Below are the code and all the weights of a small trained network. Each question names an input and a class and asks about switching units off, where a switched-off unit gives its printed mean instead of its output.

import numpy as np


def w(rows, s, z=0):
    codes = np.array(rows[::2]) - 128.0
    scale = np.full(codes.shape[1], s)
    scale[-1] = z or s
    return codes * scale


def norm(h):
    return h / np.sqrt((h * h).mean(-1, keepdims=True) + 1e-5)


def f(y):
    return y / 2 * (1 + np.tanh(0.7978845608 * (y + 0.044715 * y**3)))


def log_softmax(a):
    a = a - a.max(-1, keepdims=True)
    return a - np.log(np.exp(a).sum(-1, keepdims=True))


def net(x, mask):
    res = np.array(x, float).reshape(1, 2) / 4 @ E
    u = 0
    for l in range(2):
        y = f(norm(res) @ A[l][:, :-1].T + A[l][:, -1])
        res = res + np.where(mask[u : u + 11], y, B[l][:, -1]) @ B[l][:, :-1]
        u += 11
    return log_softmax(norm(res)[-1] @ U[:, :-1].T + U[:, -1])


A, B = {}, {}
E = w([
[177,253,136,167,88,127],'x0',
[82,45,131,162,78,115],'x1',
],0.0076)
A[0] = w([
[192,188,153,149,61,167,111],'0.n0',
[117,138,98,79,245,130,73],'0.n1',
[105,57,148,90,124,44,61],'0.n2',
[188,235,100,100,60,129,50],'0.n3',
[109,102,146,200,94,111,5],'0.n4',
[78,124,100,169,68,13,9],'0.n5',
[131,249,178,210,118,98,80],'0.n6',
[133,215,105,212,108,139,54],'0.n7',
[156,226,175,157,2,106,46],'0.n8',
[87,117,77,28,207,116,149],'0.n9',
[53,63,196,235,211,169,116],'0.n10',
],0.0077,0.002)
B[0] = w([
[141,54,102,77,194,96,215],'0.n0',
[109,51,163,112,178,210,193],'0.n1',
[135,155,73,106,107,137,192],'0.n2',
[72,134,50,95,174,18,245],'0.n3',
[94,123,146,205,120,155,149],'0.n4',
[112,204,134,196,195,203,159],'0.n5',
[157,135,103,68,254,70,254],'0.n6',
[139,163,132,38,140,176,212],'0.n7',
[167,124,168,70,186,159,253],'0.n8',
[233,171,191,109,137,154,217],'0.n9',
[211,143,84,155,134,55,200],'0.n10',
],0.0068,0.0063)
A[1] = w([
[125,102,179,86,114,183,131],'1.n0',
[112,128,105,215,71,146,121],'1.n1',
[56,132,105,212,41,89,216],'1.n2',
[106,60,148,119,157,178,140],'1.n3',
[142,139,118,150,97,166,94],'1.n4',
[183,122,140,143,125,115,158],'1.n5',
[112,88,148,188,184,219,159],'1.n6',
[112,129,174,26,160,106,149],'1.n7',
[119,197,179,104,152,145,250],'1.n8',
[80,137,82,199,80,107,167],'1.n9',
[134,112,255,123,133,178,86],'1.n10',
],0.013,0.0025)
B[1] = w([
[113,138,145,207,127,203,149],'1.n0',
[130,124,179,79,30,53,161],'1.n1',
[139,218,255,152,93,52,172],'1.n2',
[130,170,103,163,134,158,165],'1.n3',
[108,93,154,82,120,132,126],'1.n4',
[57,84,112,179,91,150,151],'1.n5',
[140,123,204,200,70,145,168],'1.n6',
[86,194,141,94,77,57,245],'1.n7',
[167,29,84,84,123,148,187],'1.n8',
[168,191,200,95,62,79,161],'1.n9',
[154,182,131,223,237,175,160],'1.n10',
],0.008,0.012)
U = w([
[151,156,242,171,12,43,187],'0',
[134,190,89,2,206,57,196],'1',
[46,176,85,165,98,154,16],'2',
[9,136,141,93,70,202,9],'3',
[164,23,13,165,98,128,169],'4',
[190,178,198,224,200,247,166],'5',
[43,156,129,121,93,177,20],'6',
[50,146,120,121,84,180,1],'7',
],0.015,0.0085)

Each question gives the input, the list of numbers given to net, and the class t.
The units are the neurons (one row each of A and B). Each row of codes is followed by its name. A weight is (code - 128) times the scale printed after its matrix; where a second scale follows, it is the last column's (A, B and U).
mask holds one flag per neuron, layer by layer. A switched-off neuron (its flag False) gives its mean, the last column of its row in B, instead of its output. The means were averaged over made-up inputs and are rounded, as every weight is.
A unit's drop is (log p(t) with every unit on - log p(t) with that unit switched off) / (log p(t) with every unit on - log p(t) with every unit switched off).
most important unit: the unit with the biggest drop
top k neurons in layer l: the k neurons of layer l with the biggest drops, biggest first
drop of u: that unit's drop, to one decimal
input [-7,-3], class 5: most important unit => 0.n3
input [-4,0], class 4: top 4 neurons in layer 0 => (0.n10, 0.n6, 0.n8, 0.n3)
input [-4,3], class 0: top 4 neurons in layer 0 => (0.n7, 0.n8, 0.n0, 0.n6)
input [-5,1], class 4: top 4 neurons in layer 0 => (0.n10, 0.n6, 0.n3, 0.n7)
input [-6,5], class 0: top 2 neurons in layer 0 => (0.n8, 0.n6)
input [-8,-2], class 5: top 2 neurons in layer 0 => (0.n3, 0.n6)
input [4,5], class 1: top 2 neurons in layer 0 => (0.n6, 0.n1)
input [5,6], class 1: top 2 neurons in layer 0 => (0.n6, 0.n1)
input [-6,-1], class 5: top 4 neurons in layer 0 => (0.n3, 0.n6, 0.n9, 0.n1)
input [-6,1], class 4: top 2 neurons in layer 0 => (0.n10, 0.n6)
input [-6,4], class 4: top 2 neurons in layer 0 => (0.n10, 0.n3)
input [-5,4], class 0: top 4 neurons in layer 0 => (0.n8, 0.n7, 0.n6, 0.n0)
input [-4,4], class 0: top 3 neurons in layer 0 => (0.n8, 0.n6, 0.n0)
input [0,0], class 0: top neuron in layer 0 => (0.n9)
input [-4,1], class 4: top 2 neurons in layer 0 => (0.n10, 0.n6)
input [-5,6], class 0: drop of 0.n6 => 1.9
input [-1,-1], class 5: drop of 0.n7 => 0.0
input [-7,3], class 4: drop of 0.n10 => 0.1
input [-8,1], class 4: drop of 1.n2 => 0.1
input [-1,1], class 0: most important unit => 0.n8
